Below is a small trained network, with its code and all its weights. Each question gives an input and a target symbol and asks what happens when units are switched off, that is, made to give their printed mean instead of their output.

import numpy as np


def w(rows, s, z=0):
    codes = np.array(rows[::2]) - 128.0
    scale = np.full(codes.shape[1], s)
    scale[-1] = z or s
    return codes * scale


def norm(h):
    return h / np.sqrt((h * h).mean(-1, keepdims=True) + 1e-5)


def f(y):
    return y / 2 * (1 + np.tanh(0.7978845608 * (y + 0.044715 * y**3)))


def softmax(a):
    e = np.exp(a - a.max(-1, keepdims=True))
    return e / e.sum(-1, keepdims=True)


def log_softmax(a):
    a = a - a.max(-1, keepdims=True)
    return a - np.log(np.exp(a).sum(-1, keepdims=True))


def net(x, mask):
    ids = ['ΘΠΦβγεζηλμστ'.index(c) for c in x.split()]
    T = len(ids)
    res = E[ids] + P[:T]
    u = 0
    for l in range(2):
        q, k, v = (norm(res) @ M[l].T for M in (Q, K, V))
        z = softmax(np.where(np.tri(T) > 0, q @ k.T / 4**0.5, -1e9)) @ v
        res = res + np.where(mask[u], z, O[l][:, -1]) @ O[l][:, :-1]
        u += 1
        y = f(norm(res) @ A[l][:, :-1].T + A[l][:, -1])
        res = res + np.where(mask[u : u + 12], y, B[l][:, -1]) @ B[l][:, :-1]
        u += 12
    return log_softmax(norm(res)[-1] @ U[:, :-1].T + U[:, -1])


Q, K, V, O, A, B = {}, {}, {}, {}, {}, {}
E = w([
[120,126,95,203,157,149,149,116,113,183],'Θ',
[109,102,85,132,122,160,125,123,118,204],'Π',
[103,97,147,225,170,135,148,131,165,185],'Φ',
[142,127,178,130,77,149,52,40,118,149],'β',
[121,168,138,172,84,140,153,164,141,126],'γ',
[138,113,89,135,33,138,164,74,44,119],'ε',
[218,159,127,113,94,138,111,136,162,170],'ζ',
[141,57,111,144,171,110,112,187,147,168],'η',
[118,28,88,48,105,103,101,105,107,108],'λ',
[107,121,148,137,2,206,78,105,63,95],'μ',
[167,135,168,101,2,66,132,124,82,89],'σ',
[187,130,104,95,97,156,163,161,177,161],'τ',
],0.02)
P = w([
[35,235,209,70,231,166,129,205,45,147],'0',
[56,181,63,159,96,107,74,142,180,162],'1',
[187,176,150,124,177,141,78,151,67,111],'2',
[76,124,84,169,85,116,100,105,200,128],'3',
[188,118,168,161,190,142,137,106,86,82],'4',
[93,91,109,190,69,125,113,79,224,107],'5',
[248,81,187,165,177,186,216,70,145,86],'6',
],0.011)
Q[0] = w([
[149,160,182,161,169,147,160,185,108,124],'L0H0',
[141,188,189,74,217,167,141,141,15,100],'L0H0',
[124,150,125,170,103,169,71,81,142,156],'L0H0',
[115,151,135,104,247,156,139,124,131,150],'L0H0',
],0.012)
K[0] = w([
[135,193,139,181,154,121,165,181,203,115],'L0H0',
[97,253,67,148,196,140,106,224,136,196],'L0H0',
[106,141,177,169,98,199,103,14,117,123],'L0H0',
[133,122,109,169,213,128,123,167,154,210],'L0H0',
],0.011)
V[0] = w([
[153,76,103,118,207,187,83,158,191,179],'L0H0',
[93,134,33,92,137,85,228,181,135,27],'L0H0',
[96,148,169,65,116,70,61,132,165,126],'L0H0',
[254,146,228,125,107,74,221,161,231,138],'L0H0',
],0.0066)
O[0] = w([
[125,51,96,184,71,182,21,72,67,184,3],'L0H0',
[95,117,1,157,90,127,188,157,121,185,9],'L0H0',
[208,164,72,173,174,245,141,19,217,44,148],'L0H0',
[89,187,50,111,175,92,55,96,76,107,8],'L0H0',
],0.0075,0.0037)
A[0] = w([
[114,99,123,113,146,97,144,219,120,150,63],'L0N0',
[150,169,86,129,218,82,159,58,202,169,83],'L0N1',
[95,173,136,61,65,86,38,126,87,137,136],'L0N2',
[160,109,146,143,157,149,57,171,190,99,57],'L0N3',
[111,91,89,141,108,32,108,175,214,130,84],'L0N4',
[174,88,163,88,164,172,178,135,125,95,151],'L0N5',
[123,112,28,82,136,147,147,154,128,217,3],'L0N6',
[209,140,129,161,131,149,205,166,74,103,131],'L0N7',
[105,60,100,159,106,165,120,95,185,126,99],'L0N8',
[1,144,121,143,125,202,137,75,82,111,193],'L0N9',
[202,144,194,131,93,103,98,98,192,112,122],'L0N10',
[217,178,121,92,150,166,89,98,57,135,73],'L0N11',
],0.0096,0.0042)
B[0] = w([
[114,120,133,89,125,110,189,101,127,124,148],'L0N0',
[103,80,121,113,71,65,168,148,53,3,139],'L0N1',
[69,106,92,111,171,173,161,195,116,96,160],'L0N2',
[71,122,155,123,117,136,122,128,174,129,161],'L0N3',
[133,177,112,150,80,145,132,100,91,122,169],'L0N4',
[140,161,126,123,123,88,98,170,119,169,216],'L0N5',
[162,85,129,165,145,92,137,103,102,65,139],'L0N6',
[135,145,152,126,143,135,90,80,147,158,237],'L0N7',
[164,198,112,118,167,153,152,123,160,131,204],'L0N8',
[97,161,109,120,142,119,147,201,97,189,159],'L0N9',
[94,101,61,111,164,137,131,140,123,101,253],'L0N10',
[115,96,85,160,126,91,198,94,69,173,172],'L0N11',
],0.012,0.006)
Q[1] = w([
[180,40,59,110,129,71,83,86,94,140],'L1H0',
[49,84,192,48,191,14,139,164,143,81],'L1H0',
[194,117,82,118,103,175,168,150,213,86],'L1H0',
[72,96,109,115,254,247,52,113,202,94],'L1H0',
],0.0083)
K[1] = w([
[210,111,101,80,199,94,158,14,134,144],'L1H0',
[113,77,131,123,164,52,24,190,111,24],'L1H0',
[218,179,99,175,22,239,112,127,72,53],'L1H0',
[91,146,119,131,237,255,21,111,193,121],'L1H0',
],0.0075)
V[1] = w([
[66,195,119,221,110,137,59,209,109,123],'L1H0',
[249,146,196,108,141,31,38,53,94,134],'L1H0',
[168,78,120,26,91,118,108,112,106,146],'L1H0',
[168,138,119,248,231,3,223,69,224,198],'L1H0',
],0.0042)
O[1] = w([
[214,89,97,189,66,108,115,137,117,122,142],'L1H0',
[95,107,101,161,98,196,61,177,98,141,4],'L1H0',
[83,141,171,254,136,86,152,130,86,98,65],'L1H0',
[62,134,128,42,125,173,80,19,70,80,159],'L1H0',
],0.0084,0.0019)
A[1] = w([
[168,120,208,96,123,172,96,132,168,167,148],'L1N0',
[97,129,162,140,157,161,137,183,18,190,242],'L1N1',
[40,154,152,88,100,225,135,120,73,81,119],'L1N2',
[156,105,88,130,96,104,82,72,119,104,67],'L1N3',
[159,201,197,113,94,73,156,120,154,133,162],'L1N4',
[159,151,72,155,84,128,126,145,80,152,40],'L1N5',
[21,123,139,76,183,87,106,247,63,162,4],'L1N6',
[84,119,132,104,166,104,127,164,175,128,106],'L1N7',
[103,137,101,199,134,147,81,110,129,153,41],'L1N8',
[115,122,119,80,194,98,195,141,103,102,248],'L1N9',
[129,189,143,126,161,109,109,78,152,96,98],'L1N10',
[170,128,100,140,112,115,126,66,64,171,64],'L1N11',
],0.012,0.0034)
B[1] = w([
[128,88,118,142,193,48,86,75,57,82,191],'L1N0',
[163,205,160,103,166,106,179,128,108,183,249],'L1N1',
[162,150,131,86,70,131,186,227,173,185,161],'L1N2',
[161,130,141,160,125,157,155,156,100,167,137],'L1N3',
[125,61,121,137,143,109,93,96,93,168,223],'L1N4',
[60,131,171,108,191,141,91,168,115,120,135],'L1N5',
[104,195,193,10,119,158,213,206,120,206,215],'L1N6',
[56,119,137,23,89,128,132,175,132,119,151],'L1N7',
[122,154,150,66,40,159,160,142,133,42,138],'L1N8',
[161,112,199,141,109,141,87,98,97,144,207],'L1N9',
[150,120,83,106,191,93,116,132,130,151,181],'L1N10',
[138,122,186,98,168,87,111,181,161,121,162],'L1N11',
],0.011)
U = w([
[154,247,193,67,166,94,172,186,126,151,146],'Θ',
[200,100,168,184,212,87,59,36,63,134,53],'Π',
[70,229,192,133,77,143,58,42,170,100,45],'Φ',
[30,109,143,60,190,107,100,126,234,70,117],'β',
[40,195,62,182,109,108,60,138,119,170,243],'γ',
[74,56,166,104,29,99,153,18,157,175,68],'ε',
[73,62,33,79,130,159,170,136,67,119,13],'ζ',
[171,126,161,150,51,205,16,147,135,119,254],'η',
[164,192,54,154,150,174,183,52,201,147,223],'λ',
[190,63,143,183,112,98,143,220,222,141,169],'μ',
[138,172,99,115,82,39,192,100,108,2,108],'σ',
[153,151,76,183,167,180,116,205,86,82,193],'τ',
],0.0083,0.0022)

Each question gives the input, a string of symbols that net reads in full, and the target symbol t.
The units are the heads (4 rows each of Q, K, V and O) and the neurons (one row each of A and B). Each row of codes is followed by its name. A weight is (code - 128) times the scale printed after its matrix; where a second scale follows, it is the last column's (O, A, B and U).
mask holds one flag per unit, layer by layer, with each layer's heads first. A switched-off unit (its flag False) gives its mean, the last column of its rows in O or B, instead of its output. The means were averaged over made-up inputs and are rounded, as every weight is.
A unit's drop is (log p(t) with every unit on - log p(t) with that unit switched off) / (log p(t) with every unit on - log p(t) with every unit switched off).
The circuit of an input: a set's keep is (log p(t) with only the set's units on - log p(t) with every unit switched off) / (log p(t) with every unit on - log p(t) with every unit switched off). Starting from the 12 units with the biggest drops (on a tie, the unit counted first), units are removed one at a time, each time the one whose removal leaves the highest keep (on an exact tie, the one counted first), for as long as the keep stays at least 0.8.
units of the circuit, in order: the units of the circuit, biggest drop first
most important unit: the unit with the biggest drop
top k neurons: the k neurons with the biggest drops, biggest first
top k neurons in layer l: the k neurons of layer l with the biggest drops, biggest first
drop of u: that unit's drop, to one decimal
input Θ Φ β Φ ε η η, target Π: units of the circuit, in order -> [L0H0, L1N6]
input τ η μ η, target μ: units of the circuit, in order -> [L1H0, L1N1]
input τ λ σ γ τ η, target σ: units of the circuit, in order -> [L0N1, L0H0]
input λ μ γ Π, target μ: units of the circuit, in order -> [L0H0, L1H0, L1N1]
input γ σ Φ ζ, target σ: units of the circuit, in order -> [L0N1, L0H0]
input λ τ ε μ, target μ: most important unit -> L0H0
input η μ γ η, target μ: units of the circuit, in order -> [L1H0, L0H0, L1N1]
input σ σ λ Π, target λ: units of the circuit, in order -> [L0H0, L0N8, L1N6]
input γ Θ Φ Θ γ Π, target Π: units of the circuit, in order -> [L1N0, L0H0, L1N6]
input β ζ β η λ Π, target λ: top 2 neurons -> [L0N8, L1N6]
input ζ γ γ σ Θ Π, target σ: units of the circuit, in order -> [L0H0, L0N1]
input γ λ γ σ λ Θ, target λ: top 3 neurons -> [L0N8, L1N6, L1N1]
input β Φ γ σ, target σ: units of the circuit, in order -> [L0H0, L1N6, L1N1]
input μ γ λ ε γ Θ, target ε: top 2 neurons in layer 1 -> [L1N1, L1N0]
input β ε λ β σ Θ, target σ: units of the circuit, in order -> [L0N1, L0H0]
input Φ β Π η γ τ, target β: top 2 neurons in layer 0 -> [L0N10, L0N3]
input β Π γ Θ, target β: units of the circuit, in order -> [L0H0, L0N10, L0N3, L1N1]
input ζ η β γ γ λ λ, target Π: top 2 neurons -> [L0N8, L1N6]
input τ γ λ γ τ, target Π: top 4 neurons -> [L0N11, L0N6, L1N6, L0N1]
input Θ γ ζ γ Φ γ Θ, target Π: units of the circuit, in order -> [L1N6]
input τ γ η λ μ λ, target λ: top 2 neurons in layer 0 -> [L0N8, L0N4]
input ε μ τ γ, target μ: most important unit -> L1H0
input σ γ β γ γ ζ, target β: top 2 neurons -> [L0N10, L0N3]
input γ η γ γ ε γ, target ε: drop of L0H0 -> 0.9
input ε σ τ Π Θ ζ, target σ: drop of L0H0 -> 0.4
input γ ε γ β ε γ, target ε: drop of L0H0 -> 0.8
input β β β Φ, target β: drop of L0N4 -> 0.0
input γ γ μ σ σ, target Π: top neuron in layer 0 -> [L0N7]
